Below is a small trained network, with its code and all its weights. Each question gives an input and a target symbol and asks what happens when units are switched off, that is, made to give their printed mean instead of their output.

import numpy as np


def w(rows, s, z=0):
    codes = np.array(rows[::2]) - 128.0
    scale = np.full(codes.shape[1], s)
    scale[-1] = z or s
    return codes * scale


def f(y):
    return y / 2 * (1 + np.tanh(0.7978845608 * (y + 0.044715 * y**3)))


def softmax(a):
    e = np.exp(a - a.max(-1, keepdims=True))
    return e / e.sum(-1, keepdims=True)


def log_softmax(a):
    a = a - a.max(-1, keepdims=True)
    return a - np.log(np.exp(a).sum(-1, keepdims=True))


def net(x, mask):
    ids = ['αγδεζηθστω'.index(c) for c in x.split()]
    T = len(ids)
    res = E[ids] + P[:T]
    u = 0
    for l in range(2):
        q, k, v = (res @ M[l].T for M in (Q, K, V))
        z = softmax(np.where(np.tri(T) > 0, q @ k.T / 2**0.5, -1e9)) @ v
        res = res + np.where(mask[u], z, O[l][:, -1]) @ O[l][:, :-1]
        u += 1
        y = f(res @ A[l][:, :-1].T + A[l][:, -1])
        res = res + np.where(mask[u : u + 8], y, B[l][:, -1]) @ B[l][:, :-1]
        u += 8
    return log_softmax(res[-1] @ U[:, :-1].T + U[:, -1])


Q, K, V, O, A, B = {}, {}, {}, {}, {}, {}
E = w([
[123,168,183,103,24,189,158,143,139],'α',
[121,158,149,156,145,59,226,166,116],'γ',
[140,66,76,157,194,74,66,174,147],'δ',
[181,186,175,161,208,227,150,147,120],'ε',
[92,162,105,84,138,80,191,133,41],'ζ',
[98,37,125,128,44,68,87,85,155],'η',
[91,204,52,51,158,157,71,90,118],'θ',
[164,102,96,4,182,122,136,148,102],'σ',
[6,113,95,142,202,208,221,67,181],'τ',
[110,217,171,150,124,56,69,133,117],'ω',
],0.017)
P = w([
[128,218,114,157,177,168,124,53,122],'0',
[117,136,90,124,129,158,155,141,157],'1',
[124,191,86,122,163,152,172,96,197],'2',
[115,105,113,129,122,142,132,143,113],'3',
[125,205,106,120,180,138,154,98,173],'4',
[118,82,129,134,110,134,125,160,91],'5',
[121,211,119,109,174,131,150,122,167],'6',
[113,77,137,132,103,128,113,186,75],'7',
[114,216,136,109,178,120,143,134,153],'8',
[112,61,145,128,91,118,105,211,60],'9',
[120,217,143,108,175,118,145,133,154],'10',
[104,70,169,127,109,115,102,249,51],'11',
[118,212,107,120,167,150,160,119,167],'12',
[102,121,150,121,131,104,114,146,77],'13',
],0.011)
Q[0] = w([
[130,50,96,181,146,70,88,197,127],'0.h0',
[130,198,70,117,254,78,129,41,214],'0.h0',
],0.011)
K[0] = w([
[148,108,149,160,182,104,89,253,92],'0.h0',
[132,165,49,151,182,109,141,28,224],'0.h0',
],0.011)
V[0] = w([
[193,163,70,209,231,94,137,182,135],'0.h0',
[53,38,56,134,120,2,132,65,14],'0.h0',
],0.0051)
O[0] = w([
[196,90,46,208,98,144,103,248,125,254],'0.h0',
[134,106,72,151,171,30,104,55,151,130],'0.h0',
],0.012,0.0022)
A[0] = w([
[127,167,164,83,145,148,198,145,2,54],'0.n0',
[108,143,125,165,157,149,193,198,129,100],'0.n1',
[193,192,110,106,101,150,87,154,122,75],'0.n2',
[141,165,86,56,157,162,93,171,110,50],'0.n3',
[102,120,147,93,127,134,83,28,155,5],'0.n4',
[131,159,179,129,200,105,146,61,108,76],'0.n5',
[226,171,155,166,251,165,137,77,40,192],'0.n6',
[206,76,116,91,168,76,154,190,152,149],'0.n7',
],0.0071,0.0025)
B[0] = w([
[166,101,62,133,170,37,147,148,170,234],'0.n0',
[67,152,155,138,120,104,99,57,190,230],'0.n1',
[85,99,128,118,141,110,119,76,73,170],'0.n2',
[166,75,109,105,202,94,107,79,65,189],'0.n3',
[64,165,132,70,163,114,141,111,57,147],'0.n4',
[133,111,143,180,145,157,84,219,167,158],'0.n5',
[159,94,125,77,58,163,185,185,166,208],'0.n6',
[254,101,155,101,77,110,119,120,127,255],'0.n7',
],0.0082,0.0057)
Q[1] = w([
[92,89,142,138,44,29,160,120,125],'1.h0',
[111,182,148,189,116,132,178,130,254],'1.h0',
],0.0084)
K[1] = w([
[167,171,242,151,164,2,141,190,69],'1.h0',
[121,167,151,165,133,172,165,130,199],'1.h0',
],0.0097)
V[1] = w([
[135,194,165,221,134,103,238,155,134],'1.h0',
[73,68,2,48,63,59,213,198,179],'1.h0',
],0.0059)
O[1] = w([
[119,114,207,185,177,2,183,167,119,137],'1.h0',
[166,217,68,134,164,234,226,128,161,254],'1.h0',
],0.0086,0.0075)
A[1] = w([
[177,95,178,218,115,79,186,64,126,78],'1.n0',
[56,174,134,113,230,134,18,55,44,2],'1.n1',
[103,136,180,254,125,96,151,116,123,129],'1.n2',
[189,124,42,144,131,91,88,171,156,89],'1.n3',
[116,213,121,92,159,139,102,167,178,146],'1.n4',
[101,204,173,112,35,110,142,111,135,140],'1.n5',
[38,153,120,195,69,122,53,119,142,199],'1.n6',
[106,223,97,149,165,166,82,167,80,143],'1.n7',
],0.0085,0.007)
B[1] = w([
[101,69,66,65,115,110,56,166,108,181],'1.n0',
[54,177,142,136,61,136,94,206,167,165],'1.n1',
[108,17,116,40,160,147,89,121,144,206],'1.n2',
[70,119,174,166,88,94,147,47,188,246],'1.n3',
[149,52,123,167,83,107,83,112,66,200],'1.n4',
[148,82,173,62,99,86,152,84,135,161],'1.n5',
[219,215,233,149,254,189,83,106,163,156],'1.n6',
[120,70,218,187,129,79,128,101,39,170],'1.n7',
],0.0088,0.011)
U = w([
[92,121,195,85,57,125,187,101,135,50],'α',
[104,67,90,106,128,97,111,177,139,40],'γ',
[126,111,124,192,71,123,111,117,180,85],'δ',
[167,144,150,156,91,197,136,254,168,254],'ε',
[104,209,50,163,157,55,169,117,84,244],'ζ',
[119,198,111,102,136,114,95,145,180,119],'η',
[72,133,108,128,83,150,96,130,93,210],'θ',
[181,129,83,65,141,174,100,79,120,107],'σ',
[40,107,134,134,178,190,147,95,167,85],'τ',
[184,121,176,147,172,92,69,113,92,92],'ω',
],0.0074,0.0044)

Each question gives the input, a string of symbols that net reads in full, and the target symbol t.
The units are the heads (2 rows each of Q, K, V and O) and the neurons (one row each of A and B). Each row of codes is followed by its name. A weight is (code - 128) times the scale printed after its matrix; where a second scale follows, it is the last column's (O, A, B and U).
mask holds one flag per unit, layer by layer, with each layer's heads first. A switched-off unit (its flag False) gives its mean, the last column of its rows in O or B, instead of its output. The means were averaged over made-up inputs and are rounded, as every weight is.
A unit's drop is (log p(t) with every unit on - log p(t) with that unit switched off) / (log p(t) with every unit on - log p(t) with every unit switched off).
The circuit of an input: a set's keep is (log p(t) with only the set's units on - log p(t) with every unit switched off) / (log p(t) with every unit on - log p(t) with every unit switched off). Starting from the 12 units with the biggest drops (on a tie, the unit counted first), units are removed one at a time, each time the one whose removal leaves the highest keep (on an exact tie, the one counted first), for as long as the keep stays at least 0.8.
units of the circuit, in order: the units of the circuit, biggest drop first
unit that matters most: the unit with the biggest drop
top k neurons: the k neurons with the biggest drops, biggest first
k most important neurons of layer l: the k neurons of layer l with the biggest drops, biggest first
drop when u is switched off: that unit's drop, to one decimal
input γ α ζ ζ γ δ ω, target ω: unit that matters most -> 1.n7
input γ τ η, target γ: units of the circuit, in order -> [1.h0; 1.n0]
input σ δ γ γ η, target γ: units of the circuit, in order -> [1.h0; 1.n0; 1.n2; 0.n6]
input ε ω η, target ε: top 2 neurons -> [1.n3; 1.n6]
input ε γ ε ω θ ω δ σ ω η, target σ: top 3 neurons -> [0.n7; 0.n1; 0.n4]
input γ ε η ω γ η, target ω: units of the circuit, in order -> [1.n6; 1.h0; 0.n6]
input α γ δ δ γ δ τ η, target δ: 2 most important neurons of layer 0 -> [0.n1; 0.n7]
input γ η σ ω ω τ α ζ δ ω γ η, target ω: 3 most important neurons of layer 0 -> [0.n6; 0.n0; 0.n3]
input θ γ ζ α γ ε γ ζ ζ γ ε σ σ η, target σ: 2 most important neurons of layer 0 -> [0.n0; 0.n3]
input γ σ ω η σ α ε δ ζ γ γ, target γ: units of the circuit, in order -> [1.h0; 1.n2; 1.n0]
input θ ε σ α σ η, target α: top 3 neurons -> [1.n5; 0.n4; 0.n0]
input δ γ η η α η ε ε θ θ, target θ: 2 most important neurons of layer 1 -> [1.n1; 1.n7]
input η η η, target η: top 4 neurons -> [1.n1; 1.n6; 0.n4; 0.n6]
input ε γ γ θ η τ γ γ θ, target θ: most important neuron of layer 0 -> [0.n3]
input α δ ζ α ε δ θ α η η ζ η τ η, target η: 2 most important neurons of layer 1 -> [1.n1; 1.n6]
input ω ζ ε ε ω θ ε τ η δ δ η, target δ: drop when 1.n3 is switched off -> 0.5
input γ ζ τ δ δ ω σ σ η σ α σ, target σ: drop when 0.n2 is switched off -> 0.0
input δ ζ ω ε ζ η, target ε: drop when 0.h0 is switched off -> 0.3
input ω θ γ γ θ θ γ γ δ ζ, target ζ: drop when 1.n2 is switched off -> 0.1
input γ σ ζ ω ω ζ, target ζ: unit that matters most -> 1.n2
